Below are the code and all the weights of a small trained network. Each question names an input and a target symbol and asks about switching units off, where a switched-off unit gives its printed mean instead of its output.

import numpy as np


def w(rows, s, z=0):
    codes = np.array(rows[::2]) - 128.0
    scale = np.full(codes.shape[1], s)
    scale[-1] = z or s
    return codes * scale


def f(y):
    return np.maximum(y, 0)


def softmax(a):
    e = np.exp(a - a.max(-1, keepdims=True))
    return e / e.sum(-1, keepdims=True)


def log_softmax(a):
    a = a - a.max(-1, keepdims=True)
    return a - np.log(np.exp(a).sum(-1, keepdims=True))


def net(x, mask):
    ids = ['αβγεμψ'.index(c) for c in x.split()]
    T = len(ids)
    res = E[ids] + P[:T]
    r = res
    for j in range(2):
        rows = slice(4 * j, 4 * j + 4)
        q, k, v = (r @ M[0][rows].T for M in (Q, K, V))
        z = softmax(np.where(np.tri(T) > 0, q @ k.T / 4**0.5, -1e9)) @ v
        o = O[0][rows]
        res = res + np.where(mask[j], z, o[:, -1]) @ o[:, :-1]
    y = f(res @ A[0][:, :-1].T + A[0][:, -1])
    res = res + np.where(mask[2:14], y, B[0][:, -1]) @ B[0][:, :-1]
    return log_softmax(res[-1] @ U[:, :-1].T + U[:, -1])


Q, K, V, O, A, B = {}, {}, {}, {}, {}, {}
E = w([
[104,118,157],'α',
[139,57,71],'β',
[80,178,140],'γ',
[148,114,89],'ε',
[101,8,169],'μ',
[212,250,162],'ψ',
],0.012)
P = w([
[103,127,109],'0',
[131,148,180],'1',
[206,45,162],'2',
[102,163,72],'3',
[143,180,166],'4',
[166,10,184],'5',
],0.014)
Q[0] = w([
[66,240,95],'h1',
[161,116,167],'h1',
[1,136,102],'h1',
[43,119,155],'h1',
[227,133,172],'h2',
[218,164,177],'h2',
[183,205,81],'h2',
[54,177,105],'h2',
],0.0077)
K[0] = w([
[215,155,173],'h1',
[150,96,144],'h1',
[175,235,88],'h1',
[189,147,78],'h1',
[132,169,190],'h2',
[154,155,227],'h2',
[101,112,212],'h2',
[106,1,131],'h2',
],0.0083)
V[0] = w([
[121,88,182],'h1',
[104,174,68],'h1',
[32,187,41],'h1',
[215,165,52],'h1',
[86,201,138],'h2',
[134,236,133],'h2',
[4,89,255],'h2',
[196,136,197],'h2',
],0.0086)
O[0] = w([
[156,89,140,217],'h1',
[107,141,65,38],'h1',
[104,120,72,29],'h1',
[99,213,87,6],'h1',
[141,209,167,116],'h2',
[180,197,154,101],'h2',
[2,112,204,216],'h2',
[180,61,180,160],'h2',
],0.0079,0.0024)
A[0] = w([
[192,110,179,63],'n1',
[42,167,97,137],'n2',
[47,186,124,66],'n3',
[112,54,119,17],'n4',
[95,112,49,80],'n5',
[87,171,122,140],'n6',
[156,116,241,105],'n7',
[114,3,113,72],'n8',
[27,177,122,66],'n9',
[87,172,91,129],'n10',
[116,184,33,105],'n11',
[200,155,120,255],'n12',
],0.011,0.0067)
B[0] = w([
[152,148,8,194],'n1',
[204,127,79,161],'n2',
[238,115,53,144],'n3',
[103,249,59,162],'n4',
[210,200,121,149],'n5',
[158,51,162,146],'n6',
[200,204,135,250],'n7',
[63,161,88,230],'n8',
[230,61,97,150],'n9',
[146,103,179,146],'n10',
[131,179,255,151],'n11',
[63,51,128,203],'n12',
],0.0076,0.011)
U = w([
[91,6,137,236],'α',
[125,216,64,93],'β',
[186,81,108,2],'γ',
[106,166,126,93],'ε',
[67,116,90,112],'μ',
[100,124,214,201],'ψ',
],0.013,0.0079)

Each question gives the input, a string of symbols that net reads in full, and the target symbol t.
The units are the heads (4 rows each of Q, K, V and O) and the neurons (one row each of A and B). Each row of codes is followed by its name. A weight is (code - 128) times the scale printed after its matrix; where a second scale follows, it is the last column's (O, A, B and U).
mask holds one flag per unit, heads first, then neurons. A switched-off unit (its flag False) gives its mean, the last column of its rows in O or B, instead of its output. The means were averaged over made-up inputs and are rounded, as every weight is.
A unit's drop is (log p(t) with every unit on - log p(t) with that unit switched off) / (log p(t) with every unit on - log p(t) with every unit switched off).
The circuit of an input: a set's keep is (log p(t) with only the set's units on - log p(t) with every unit switched off) / (log p(t) with every unit on - log p(t) with every unit switched off). Starting from the 12 units with the biggest drops (on a tie, the unit counted first), units are removed one at a time, each time the one whose removal leaves the highest keep (on an exact tie, the one counted first), for as long as the keep stays at least 0.8.
units of the circuit, in order: the units of the circuit, biggest drop first
unit that matters most: the unit with the biggest drop
k most important neurons: the k neurons with the biggest drops, biggest first
which heads matter: for each layer, one digit per head in row order, 1 if its drop is at least 0.15 and else 0, layers parted by /
input α α α γ γ μ, target β: which heads matter => 00
input β ψ γ α γ, target ψ: units of the circuit, in order => [n1]
input γ α γ α ε, target ψ: which heads matter => 01
input ε γ γ α, target α: units of the circuit, in order => [n7, n4]
input α γ γ β ε, target α: units of the circuit, in order => [n7, n4, n12]
input ε ψ α, target γ: units of the circuit, in order => [h2, n1]
input β μ μ μ, target μ: units of the circuit, in order => [h2, n4, n8]
input β α β γ, target γ: which heads matter => 10
input α α ψ β μ β, target μ: units of the circuit, in order => [n8, n4]
input μ μ μ μ γ μ, target β: units of the circuit, in order => [n7, n4, n8]
input α α γ μ β, target α: units of the circuit, in order => [n7, n4]
input α ε α ψ α β, target γ: which heads matter => 11
input μ α μ γ α, target ψ: which heads matter => 01
input γ β μ ε ε ψ, target γ: unit that matters most => n1
input μ μ β, target β: which heads matter => 10
input μ β β β γ, target α: units of the circuit, in order => [h2, n7, n4]
input α μ ε, target β: 2 most important neurons => [n4, n8]
input α μ μ μ, target μ: units of the circuit, in order => [n4, h2, n8]
input α α α α γ, target ψ: which heads matter => 00
input ε μ μ α, target α: which heads matter => 00
